Each row comes from the steps of one walk. Every step used is in the known rows, and no mark comes twice. Write the walk behind each row, first mark first.
Known rows:
U-R-Q-A: [ 10.2   5.4   9.0  17.2 -25.6  -5.8   3.3  35.1  11.7 -10.3   9.2  -9.4
 -45.5   5.3 -41.3  -4.1  -3.8  -4.0 -29.4 -17.1 -28.8 -29.0 -28.9  22.9
 -12.9 -29.5 -20.2 -11.5   0.0  28.4   0.2 -35.6  52.1   6.1   3.7  14.0
  10.8 -14.2 -24.2  -5.9 -19.4   0.7  49.5]
Q-K-E-A-R: [ 18.6  32.4 -10.0   7.7 -28.9  13.8   8.5  36.8   6.5 -15.0 -15.0 -31.3
 -68.7  14.2 -44.5  15.3   8.9 -17.7   7.3 -32.5 -16.8 -25.3 -25.7  12.0
 -21.8 -34.4 -15.8 -23.6   6.3  -7.3  -6.9 -24.3  55.1  -1.2   2.0  15.6
   3.7  -9.3  10.0 -13.1 -14.1  -0.1  41.6]
W-E-A-Q-U-R: [ 28.6  33.7  -4.8   1.2 -24.5  -8.3   4.8  36.6  17.4  -3.4 -16.3 -17.4
 -56.4  11.0 -54.5   3.8 -32.3  -7.2   6.0 -40.5 -34.3 -24.3 -36.8   5.5
 -35.5 -39.7 -41.2 -11.9  16.7   4.8 -12.0 -20.0  27.7   9.0  17.4 -12.0
  31.4   1.0 -13.6 -11.7 -24.1  -2.2  38.3]
A-W-E-G: [ 26.1  19.4  -7.6  -5.5  -4.2 -16.6 -14.7  16.7  12.7  24.2  -6.9   8.2
 -27.8  14.8 -39.2   2.4  -7.1 -20.9 -12.3 -19.0  -2.6 -31.5 -20.2   7.1
 -16.9  -9.7 -12.1 -29.6  15.0  -0.3 -29.0 -17.3  31.0 -12.1  -4.4  -7.1
  13.5  -3.7 -15.2 -10.4 -32.9  -2.1  35.9]
R-Q-U-A-W: [ 24.5  12.7   4.5  11.1 -18.5  -6.3  -5.5  30.3  17.3  14.8  -5.1  17.7
 -31.8  -0.1 -40.3   6.8 -16.5 -22.2 -26.5 -22.8 -31.2 -28.5 -30.0  11.0
 -32.1 -18.4  -8.0 -18.8  12.7  26.7 -20.9 -12.6  36.3   9.7  11.8   7.4
  23.4  -3.6 -11.0 -16.1 -23.5  -1.8  41.5]
W-E-K-F-Q-U-A: [ 20.4  27.4   8.2  -5.3  -6.1  -3.5  39.6  48.3  12.6 -10.2   7.9  -4.8
 -50.8  -7.8 -44.1  12.6  -7.7 -35.1 -15.1 -38.5 -44.5 -28.8 -31.0  25.7
 -16.7 -15.5 -33.3 -15.6  20.9   4.3 -15.7   9.1  10.5   9.6  13.4 -23.5
  22.6  -5.0   3.5 -17.7 -41.6 -15.4  27.5]
K-F-Q-A-R: [  8.8  10.9  13.4   0.9 -15.6  -0.8  16.5  40.9  -0.7  -7.2   2.3  10.5
 -35.6  -5.0 -37.9   8.1   2.3 -32.5 -26.8 -25.2 -32.9 -35.9 -23.7  26.1
  -8.2 -14.6 -32.6 -27.3   6.9  17.2   1.1 -40.4  20.7   8.4  -2.7   4.2
  12.5 -20.0  -0.3  -6.9 -25.1 -11.7  33.0]
E-W-G-K-F-Q-U-A: [ 24.8  24.8  19.6  -4.4   4.3  -4.1  -7.0  31.2   2.0   1.1  16.3  15.3
 -43.0   6.0 -26.8  25.9 -17.0 -37.7 -29.5 -21.0 -55.6 -32.7 -42.6   2.0
 -29.8 -16.4 -28.9 -23.4   6.4  44.1 -12.3 -17.1  40.5  14.8   4.2 -10.0
   6.4   3.5   8.8   0.3 -52.1 -10.2  20.5]
E-F-K-W-G-Q-A: [ 32.4  23.7  10.0 -18.9  10.1  -9.9 -13.3  25.5   3.4   3.3   4.6   2.2
 -56.5  26.1 -31.6  18.7   1.9 -29.2 -43.7 -10.7 -31.4 -36.1 -51.5  18.5
 -23.1  -8.9 -20.1 -24.6   2.4  44.1 -12.5 -13.7  58.2   4.8   3.1  11.0
 -16.5 -28.2 -11.0  12.4 -44.5  15.2  34.2]
G-K-E-F-Q-A: [  1.6  15.2   7.8   6.0  -2.6   3.4   3.0  23.1 -11.1  -8.7  22.7 -12.3
 -73.8  21.7 -28.5   6.5   3.4 -43.8 -32.8 -26.1 -29.9 -26.6 -30.8  17.3
  -5.8 -21.4 -41.5 -14.4  13.5  14.2   1.7 -32.9  55.1   7.0   6.3   2.9
 -14.8 -19.0   1.3 -13.3 -37.8 -12.4  45.9]
U-A-Q-G-E-F: [ 13.7   3.6  19.8   1.2  -5.8 -11.3   7.0  41.7 -14.5  18.7  13.4   1.7
 -27.2   9.6 -48.9 -12.7 -36.1 -33.5 -19.5 -13.7 -39.2  -7.3 -33.3   4.4
 -22.2 -30.3 -24.1  -5.3   7.3  17.5 -21.3  -1.8  34.1  20.6  13.2   5.5
   2.8   1.9 -16.8  -6.4 -26.1  -3.3  52.4]
F-K-W-E: [ 28.4  25.4  -0.9 -29.3  -7.6 -12.7   5.6  42.7  24.5 -13.9 -30.0 -14.3
 -62.4  14.8 -37.9   3.8   7.9 -13.3 -17.9 -32.5  -7.7 -29.4 -42.6  25.7
  -8.5 -32.5  -8.0 -35.7  -1.0  -1.7   7.2 -10.7  33.1 -11.6   0.2   4.9
   8.2 -12.5 -15.7 -11.3 -34.6   8.1  31.4]
U-R-A-Q: [ 28.9   3.5   1.1   7.6 -26.7 -11.0   2.0  39.3   7.5 -21.8 -10.8  -3.3
 -48.0   4.3 -42.6  -7.7 -20.2  -3.8   3.6 -26.4 -36.5  -9.1 -29.3  10.0
 -19.7 -31.5 -23.0  -8.1  -0.5  24.1   6.8 -55.0  47.9  15.3  -0.6  -7.1
   0.2  13.8 -26.3 -14.7  -6.3  20.1  41.4]
F-K-E-W-G-Q-U: [ 36.9  24.9  10.4  -4.7  -4.5  -3.2 -20.0  14.6  17.6  12.8  11.9 -15.2
 -68.1  25.9 -24.1  34.9   4.6 -15.6 -17.5 -17.0 -33.5 -16.5 -43.5   4.2
 -24.1 -10.1 -13.1 -22.3  23.3  36.0 -21.0  -8.7  46.0  13.2  14.2   2.7
  -1.5  -3.2   1.0 -14.8 -51.7  17.9  48.5]
Q-G-E-F-K-W: [ 24.7  17.0  18.3 -23.7  -0.3  -9.0 -13.3  38.0   2.3   3.7 -10.9  -6.8
 -46.8  19.2 -31.5   4.9  -9.1 -29.3 -28.0 -13.6 -18.9 -14.9 -43.3  21.6
 -12.5 -26.0   0.8 -33.4   0.5  12.8  -4.6   0.3  43.5   6.3   5.6  22.7
  -3.3 -14.8  -6.3  -3.7 -32.9  -0.6  39.4]
W-G-K-F-Q-U-R: [ 26.9  20.3  21.8  -8.2 -11.2  -9.6  -6.7  28.1  19.3 -20.1  17.2  -2.6
 -51.9  -0.2 -25.5  25.5 -17.8 -30.2 -10.7 -24.7 -47.8 -15.4 -28.9  -9.1
 -23.0 -17.0 -37.2 -24.0   4.0  43.3  -0.9 -36.5  35.3   3.2   5.1  -5.5
   2.4  10.1   8.9   3.6 -36.5  -9.4  19.6]
Q-F-K-W-G-E-A: [ 54.1  30.6  25.3 -30.2   2.0 -10.4  -5.1  49.7  10.2  18.5 -10.8  13.9
 -32.7  28.6 -41.7  28.5 -20.9 -39.7 -13.7 -30.2 -30.9 -36.8 -55.1  10.4
 -35.3 -33.1  -9.4 -43.3   1.9  15.9   1.7   6.8  42.3   2.5  16.1  -3.7
  -3.4   4.4   6.5   0.3 -34.9  11.0  27.2]
W-G-Q-A-R-K: [ 25.7  20.8  10.3  -4.4 -20.1  -7.1 -19.7  29.3   6.8  -0.7  21.4  -5.1
 -48.7   1.9 -39.5  23.5 -11.2 -15.5 -27.2 -17.2 -24.6 -19.9 -27.6  -8.0
 -19.2 -12.6 -32.3  -8.3  16.4  30.2 -29.7 -43.3  50.7   1.5   9.0   7.3
   2.6 -22.3  -6.1   5.5 -38.8  18.4  28.9]
R-K-W-E-G: [ 36.3  28.8  -0.9 -24.7 -11.6 -10.6  -7.3  32.3  11.8 -17.5 -20.7  -0.9
 -60.1  27.6 -33.4   1.3   3.7  -9.2 -27.5 -40.0  -0.2 -22.5 -25.5   7.2
  -5.4 -26.8 -15.7 -32.5  14.2  -6.3 -10.9  -8.2  38.2  -5.5  -4.9   1.8
  11.7 -25.6 -10.3  -6.5 -42.2  -0.2  19.9]
G-E-K-W: [ 21.3  30.3  10.3 -15.9 -12.7 -16.2 -16.8  16.8   7.6 -16.1 -11.0  10.7
 -45.8   7.9 -45.0  10.9  -5.2 -20.0 -33.2 -20.0 -21.0 -11.0 -37.5  26.5
  -8.0 -25.3  -9.9 -30.5  -0.4  -5.7  -1.6  -9.3  37.3  -1.0  -0.9  14.6
   2.9  -7.4   7.4 -16.5 -32.2  -3.3  40.9]
U-Q-G-E-F: [  5.9   9.2  27.4  -6.0 -17.1  -5.0  -1.8  30.0 -12.7  22.1  29.7   8.6
 -24.2   6.1 -31.7  -5.0 -17.5 -38.2 -16.4 -12.8 -31.6  -4.2 -11.9  26.3
 -15.3 -13.1 -10.4 -14.7  21.6  14.2 -13.0  -6.4  36.4  13.4   1.6  16.7
   0.0  -6.3 -21.2 -11.6 -23.1  -6.6  61.3]
Q-F-K-E: [ 32.0  10.6  15.5 -12.9 -18.1   7.5  20.0  46.0  18.9  -9.9 -12.1 -16.2
 -60.0  14.7 -25.7  17.7   2.2 -30.1   4.8 -30.8 -16.4 -12.1 -35.4   9.4
  -1.8 -17.7  -3.9 -31.2  19.6   4.3   8.5  -9.3  33.3  12.2  16.2  -0.4
  -8.2 -12.0   7.4 -15.7 -22.8   6.5  46.7]
U-Q-F-K: [ 34.7  12.3  20.3 -21.5 -26.8   9.1  14.8  50.4  12.7 -13.8  -5.7   7.2
 -36.5  -0.8 -22.0   9.1  -7.3 -35.2   0.7 -28.0 -31.7 -15.2 -24.1  21.1
  -5.0  -7.6   5.1 -29.7  16.2  16.9  16.7 -25.4  31.9  16.8   5.3   5.8
 -11.4 -27.3  -3.1  -5.6 -14.1   9.0  48.5]
F-Q-U-A-W-G: [ 29.8  16.1   6.9   2.4  11.3 -28.7 -16.7  31.4   1.4  33.2   3.6  29.3
 -21.2   7.8 -37.9  22.0 -16.1 -43.2 -21.2 -29.1 -44.4 -46.7 -34.4   3.2
 -43.5 -15.5 -21.4 -26.8  13.0  34.4 -19.7 -11.9  20.4  11.5  -2.7 -20.0
  10.7  18.2  -6.1  -4.6 -38.3   4.7  20.5]
W-G-Q-F-K-E-A-R: [ 47.7  16.8   4.1 -13.8  -6.3  11.3  11.8  36.6  17.2  11.2  19.3 -11.4
 -50.8  20.2 -49.1  41.0 -14.4 -38.8  12.0 -27.6 -40.9 -24.6 -31.2  -9.0
 -33.3 -19.4 -22.1 -19.7  23.2  30.0 -17.2 -17.7  47.7   0.3  36.1  -0.4
 -17.7  -4.5  17.4  -5.1 -33.9  25.5  52.1]
W-E-A-R-Q-K: [ 30.0  24.0  -6.3   4.5 -25.8  17.5  21.0  53.8  14.5  -6.5   8.9 -26.4
 -55.6  -0.5 -53.9  -2.6  -1.3 -10.0  -4.8 -33.9  -9.6 -32.3 -25.6  10.1
 -27.1 -27.9 -17.9 -15.4  12.6  -1.0 -21.8 -22.8  56.6 -21.1   9.3  19.1
  14.2  -9.9 -14.5 -10.1 -23.5   0.4  44.1]
G-Q-F-K-W-E-A-R: [ 49.9  32.4  -8.8 -32.6  -4.8  14.3  15.9  37.3  26.2  -6.8 -17.1  -3.1
 -52.6  12.3 -60.7  27.9 -23.1 -37.8  -6.0 -40.5 -31.5 -32.3 -41.4   5.9
 -29.4 -27.2 -22.9 -32.3  15.2   8.6  -4.9 -21.6  34.0 -12.8  39.7   3.7
   2.7 -30.9   8.8 -11.1 -34.0  15.4  43.4]
U-A-R-K: [ 14.2  12.0  -7.9  -1.1 -34.3  -2.3  -4.5  46.7   9.9 -32.5 -15.0 -12.7
 -48.1  -7.6 -42.2   6.7 -17.8 -12.0  -2.9 -33.2 -30.2 -15.8 -23.1  -2.9
  -8.8 -37.3 -10.9 -12.7  11.5   6.0  -6.0 -36.7  43.6  10.1   9.6  14.8
  12.5 -19.9   2.1   0.7 -23.4   7.2  19.6]
Q-A-R-K-W-E: [ 24.3  33.5 -10.0 -21.6 -21.3  -4.5  -3.4  39.2   8.4 -20.1 -27.0 -13.1
 -67.5  18.3 -40.3  18.7  -5.9 -14.7 -31.5 -39.5  -0.6 -36.1 -34.1  22.2
  -9.0 -37.7 -30.2 -25.9  14.2  -4.3 -13.2 -27.7  37.4  -9.9   6.0   2.6
  30.3 -41.0  -7.7 -10.6 -42.2   2.3  23.2]
F-K-E-W-G-Q-A-R: [ 28.9  17.2  -6.2  -1.7  -4.0   0.1 -16.2  16.7   4.5  10.2  16.4 -22.0
 -61.7  30.3 -34.9  39.7   3.6 -19.6 -24.2  -7.9 -33.1 -36.4 -39.3  15.4
 -18.3 -21.8 -20.5 -16.5  10.3  41.0 -23.6 -33.7  58.5   2.2  14.7   6.8
  -5.3 -22.8   2.3  -8.9 -52.6  25.4  55.9]
R-A-W-E-K: [ 31.2  22.5 -12.5  -2.3  -8.5 -10.7  -1.2  30.0  12.1   8.6   2.1   1.1
 -45.7  -1.7 -45.0  13.5 -10.0 -18.4  -3.6 -19.9  -9.3 -27.2 -30.0  26.5
 -19.8  -7.8 -12.3 -10.7  16.5  -1.9 -33.4 -25.5  48.6 -12.0   0.7 -24.1
   8.8  10.7 -16.4 -24.7 -27.3  15.9  37.9]
K-F-Q-U-R-A: [ 27.0  12.0  16.9   8.6 -22.1  -3.4  18.4  46.0  14.7 -17.6  -5.1   1.6
 -49.0  -3.6 -28.2   9.4 -10.1 -23.8  -0.3 -38.5 -51.0 -18.3 -26.9  21.7
 -24.0 -18.9 -28.6 -24.3  13.3  27.9  12.0 -36.4  26.9  22.2   5.5 -17.2
  18.4  14.9 -13.6 -21.6 -14.5  -2.0  21.1]
E-F-K-W-G-Q-U-A-R: [ 40.6  24.9  -9.9 -21.2   3.0  -2.1 -16.6  28.9  14.7  -8.4 -12.1  -5.7
 -52.9  15.7 -36.1  35.4 -24.4 -35.5 -14.7 -21.4 -52.1 -28.4 -43.4   4.4
 -42.5 -19.1 -15.6 -24.7  18.2  52.2 -19.3 -12.5  46.2   9.0  26.6  17.6
   1.7 -24.6   8.3   7.9 -47.9  16.1  26.0]
A-Q-F-K: [ 46.0   8.3  20.4 -19.4 -18.7   4.3  10.2  53.2  13.1 -17.6 -18.0   4.8
 -43.3   0.3 -31.2   1.3 -17.1 -23.5  -3.9 -26.4 -21.3  -8.5 -43.3  -3.7
  -4.5  -9.0  -6.9 -26.6  10.4  14.4   6.2 -30.0  27.9  18.4   8.4   2.9
 -11.7 -20.2   2.4  -0.4 -17.1   9.7  42.9]

Which walk is each row?
[ 22.7  19.8  17.0   1.0 -10.5 -11.6   3.2  18.7  -4.8   2.7  16.4  22.8
 -29.4   3.2 -42.1  18.1  -7.5 -45.1 -47.4 -17.6 -34.3 -33.5 -33.1  27.8
  -0.9 -11.8 -27.9 -25.3  -4.5   5.6 -15.2 -22.5  25.7   2.3  -0.1 -11.2
   7.8 -15.5  14.2 -15.6 -31.7 -14.7  39.6] : G-E-K-F-Q-A-W
[ 33.3  24.2  37.1  -8.9  -5.7 -16.1   1.1  34.3   5.2   8.0  31.3  14.2
 -34.4  -1.9 -30.3  24.7  -9.4 -36.5 -23.2 -23.1 -40.0 -13.8 -32.1  12.3
 -20.1  -1.9 -28.8 -26.1  21.2  18.8 -20.7   3.7  17.2   9.4   2.2 -10.1
   9.3  16.1  12.3 -10.2 -45.8 -12.3  27.5] : W-G-E-K-F-Q-U
[ 24.5  22.7  12.1  -3.6  -3.3  -2.9 -10.9  15.1   0.9   2.7   5.0  22.3
 -35.3  13.6 -27.9  11.9  -2.5 -43.3 -46.2 -10.8 -29.1 -39.6 -24.8   9.5
  -7.7  -6.0 -29.3 -31.2 -14.3  25.9 -10.3 -45.8  43.2   1.0  -7.5  -6.8
  -5.2 -27.9  10.7  -2.7 -29.7 -16.6  29.3] : E-G-K-F-Q-A-W
[ 38.5  28.3   5.4 -12.9 -19.2 -22.9 -24.0  29.4   7.1 -18.0  -4.0  -1.0
 -50.6  32.7 -49.4  21.3 -23.6 -13.3 -18.8 -40.6 -36.9 -26.7 -38.8  -3.1
 -26.2 -59.7 -23.8 -25.5  -5.5  13.5  -0.5 -14.8  56.6  -1.5   7.1   4.1
   8.1   6.1   0.9   5.6 -34.5  10.3  16.3] : U-R-K-W-G-E-A
[ 21.7  34.3  -5.9 -25.8  14.2  -3.4  -3.3  35.8   3.2   9.7   3.6   1.2
 -53.6  11.9 -63.2  15.4 -12.8 -38.4 -25.2 -32.2 -27.6 -42.9 -27.6  13.1
 -36.9 -40.5 -37.5 -23.8  -3.5   8.8 -11.2 -31.5  39.4 -21.1  11.0   1.9
   0.8  -7.1   0.4 -13.7 -41.0   0.8  41.1] : F-Q-G-K-W-E-A-R
[ 32.9  14.0  10.4 -12.0 -12.7 -14.1 -20.3  27.5 -10.2  25.3  20.5   6.4
 -26.2  28.2 -20.0  22.8 -19.2 -47.0 -25.6  -9.2 -32.9 -40.7 -31.7  30.0
 -18.4 -16.8  -9.0 -22.1   7.2  35.0 -19.2 -19.0  54.6   2.9  -0.3   0.8
  -1.9 -19.9 -11.4   3.0 -36.2   9.7  44.0] : U-Q-A-W-G-E-F-K
[ 43.0  19.2   9.2  -3.0   5.1  -2.6   2.7   7.7   7.9  40.5  27.8  28.5
 -33.8  27.7 -54.4  37.5 -16.8 -49.3  -9.6 -27.1 -33.4 -28.2 -29.6 -13.5
 -39.1  -8.2 -29.2 -20.7  24.1  25.1 -32.4  -5.2  41.1  -1.8  23.9 -17.6
 -13.7  11.2   8.8 -11.0 -30.9  15.6  57.0] : K-E-A-W-G-Q-F
[ 46.2  27.2   0.3   4.8 -14.3 -23.9 -36.7  18.8  13.1  14.4   6.3  -2.0
 -34.7   9.6 -34.2  42.6 -38.4 -23.0   2.0 -12.4 -37.1 -20.2 -36.5  13.2
 -41.2 -18.6 -14.8 -16.1  14.0  29.9 -34.6 -25.4  52.4   3.2  11.7 -24.1
  18.8  27.9  -0.7 -18.3 -31.9  17.1  27.0] : Q-U-R-A-W-G-E-K
[ 27.2  28.6 -12.3 -19.2 -13.9   9.8   0.2  30.6  20.5 -13.1   3.9  -3.6
 -62.2  11.8 -60.7   8.8 -14.1 -17.3 -24.6 -32.0 -18.1 -32.0 -27.4  12.2
 -30.8 -42.7 -29.8 -18.7   2.0  11.2 -11.9 -33.7  62.4 -31.6  21.2  24.0
   8.7 -14.1  -3.4 -15.0 -37.4   1.6  49.3] : G-K-W-E-A-R-Q
[ 57.0  20.0  17.7 -13.4  -2.8  -7.0  -3.6  42.0 -16.0  -2.9  -1.7   6.6
 -53.0  33.6 -28.1   4.3 -15.5 -31.5 -23.1 -26.7 -18.9 -14.7 -48.4  10.0
 -32.3 -20.8 -22.7 -25.4   2.7  26.4 -14.5 -15.5  63.0   2.4  -9.2  -2.3
  -9.1  12.1 -19.6  -8.0 -29.9  14.0  30.1] : R-A-Q-K-W-G-E-F
[ 52.8   4.3   5.3   0.8  -1.0  -9.2  -8.5  16.7  15.0  18.4  19.1  24.1
 -22.3   8.2 -44.1  34.0 -37.5 -39.5   1.9 -19.0 -42.3 -19.1 -30.6 -13.5
 -39.2  -3.5 -21.1 -16.8  17.0  49.2 -22.8 -44.4  48.7   0.0  21.2 -26.3
 -10.0  19.6 -12.8  -8.2 -21.0  31.1  40.4] : U-R-A-W-G-Q-F
[ 35.7  17.8  -4.9   5.5  -7.2  -7.0   1.7  31.4  18.4  31.6   0.4   5.8
 -29.5  16.9 -40.9   5.3 -18.2 -24.0 -22.2 -25.2 -21.9 -38.6 -21.9  11.8
 -36.0 -18.1 -14.8 -20.2  21.6  20.8 -37.7   2.7  33.0  -2.3  16.6  -7.7
  31.4  -7.5 -18.8 -19.7 -39.1  -4.3  40.3] : R-Q-U-A-W-E-G
[ 24.0  18.8 -11.2 -13.2 -16.4   0.0   4.8  32.9  -0.2   6.6   1.0  -8.3
 -46.7  19.9 -25.5  10.4  -8.9 -38.5 -19.1 -22.0 -19.6 -45.7 -28.0  40.0
  -7.7 -14.6 -11.9 -18.0  15.4  15.2 -16.3 -22.8  46.7  -3.0   2.4  -4.3
   7.7 -42.1 -19.1  -4.4 -32.1   3.9  47.7] : U-Q-A-W-E-F-K
[ 32.6  16.7   9.7  -2.1 -22.5  -4.0   8.6  38.3   9.5 -19.9 -11.5  20.3
 -45.1  -0.4 -30.6  16.2 -13.9 -37.4 -27.4 -46.6 -42.3 -26.0 -28.6  -3.3
 -10.3 -20.6 -21.4 -25.7  11.0  14.8  -8.7 -18.9  18.3  20.2   6.5 -11.4
  20.8 -18.3  13.0  -6.8 -27.6 -11.0   9.8] : R-K-F-Q-U-A-W
[ 14.6  28.0   4.8 -33.7   0.1   2.8   2.2  22.6  -1.9  -0.2  13.9   2.4
 -57.8  18.6 -34.0   6.4 -11.4 -40.7 -27.9 -20.0 -18.0 -16.6 -17.1  27.2
 -18.3 -18.5 -22.6 -16.6  11.7  19.0 -14.4 -12.0  49.4 -11.7   2.1  10.1
  -5.8 -26.4 -16.8  -9.7 -39.3  -4.4  58.1] : U-Q-G-K-W-E-F
[ 57.6   4.6  12.5 -17.0   0.8   2.3   2.7  36.4  -2.3   0.8   4.9   4.4
 -54.1  37.1 -25.2  27.2  -8.9 -26.3  -8.1 -25.0 -22.4 -21.2 -47.2  -4.0
 -10.8 -13.8 -10.0 -25.1  22.3  32.4 -13.0 -11.8  41.2  16.1   6.9  -9.0
 -17.9  -8.8   9.2  -3.5 -45.7  19.6  56.1] : A-Q-F-K-E-W-G
[ 54.0  15.5  11.6 -23.6  -8.2  -5.8  -8.6  18.3  16.5 -31.0   5.0  16.1
 -52.0  19.4 -40.8  32.2 -24.5 -28.5 -22.7 -38.8 -35.7  -7.5 -34.9 -25.8
 -16.6 -19.5 -24.1 -25.6  15.7  37.0  -4.9 -27.1  42.1   2.7  18.9  -0.5
 -12.6 -19.2   7.2   8.9 -37.4  18.5  28.9] : U-R-K-W-G-Q-F
[ 22.7   5.4  -2.9  18.4 -10.8  -0.1   9.6  32.9  -1.6 -13.1   6.2 -15.7
 -70.7  22.3 -25.3  13.0  -9.5 -32.5   7.0 -45.9 -48.0 -18.4 -24.8  21.6
 -26.0 -25.2 -31.9 -16.0  37.2  24.2   5.1 -27.4  42.5  24.1  14.8 -13.2
   5.9  12.2 -11.9 -28.1 -26.4   2.1  36.2] : K-E-F-Q-U-R-A
[ 33.8  12.3  17.5  -0.3   7.7 -23.6 -33.7  16.2  -8.2  36.3  24.0  29.4
 -20.8  14.0 -27.6  20.5 -27.9 -51.6 -24.0 -27.0 -32.0 -27.3 -35.0  -2.9
 -34.3  -2.8 -25.5 -32.3  35.1  24.9 -29.0 -10.6  24.4   4.9   4.4  -4.0
  10.1  16.7  -1.4  -5.3 -47.1  -8.9  25.8] : A-W-G-E-F-Q-U
[ 24.6  19.0  -5.3   1.6 -16.1  -2.3 -23.2  25.7 -10.1  -2.1   9.0 -13.6
 -65.1  34.1 -26.3  37.8   0.7 -11.4 -23.6 -23.4 -12.6 -35.3 -32.7  10.3
 -10.6 -28.5 -22.0 -15.6  26.4  22.0 -30.8 -27.3  59.1   7.6  -0.5   1.4
  11.9 -23.8   5.5  -3.3 -54.0  11.7  35.8] : Q-A-R-K-E-W-G
[ 31.7  22.9 -10.0   2.9 -11.4  -3.9   7.7  30.8  20.1   8.7   8.7  -0.1
 -44.5  -1.2 -49.4  15.7 -19.1 -21.9 -23.0 -24.5 -24.3 -31.9 -30.6  18.7
 -27.7 -15.0 -14.5  -7.5  22.5  13.2 -42.2   2.8  36.8  -5.9  19.8  -8.1
  26.3  -9.8  -4.6 -20.8 -40.4  -0.7  46.8] : R-Q-U-A-W-E-K
[ 27.0  10.7  30.6  -2.2   1.0 -26.2  -0.6  25.9  -6.6  36.9  26.5  31.8
 -14.4  17.2 -36.7  20.0  -9.3 -50.0 -44.3 -18.5 -31.7 -43.3 -33.7  15.2
 -18.8 -16.1 -35.4 -31.7  -2.7  25.6 -18.1 -16.2  22.4  -3.0  -5.4 -19.0
  10.8  11.9  -6.6  -8.2 -37.9  -6.7  31.0] : K-F-Q-A-W-G-E
[ 56.9   4.5   7.2  -6.8 -13.2  16.2  16.6  47.6  -0.8 -10.1 -12.5  -2.0
 -64.6  30.4 -24.7  16.7 -10.1 -23.9  -0.5 -32.0 -26.6 -15.7 -46.8  15.1
  -9.5 -19.2  -7.6 -21.0  20.0  21.2   1.4 -29.9  50.6  25.6  14.7 -16.4
 -11.6  -9.2  -2.3 -27.5 -26.8  24.9  57.0] : R-A-Q-F-K-E-W
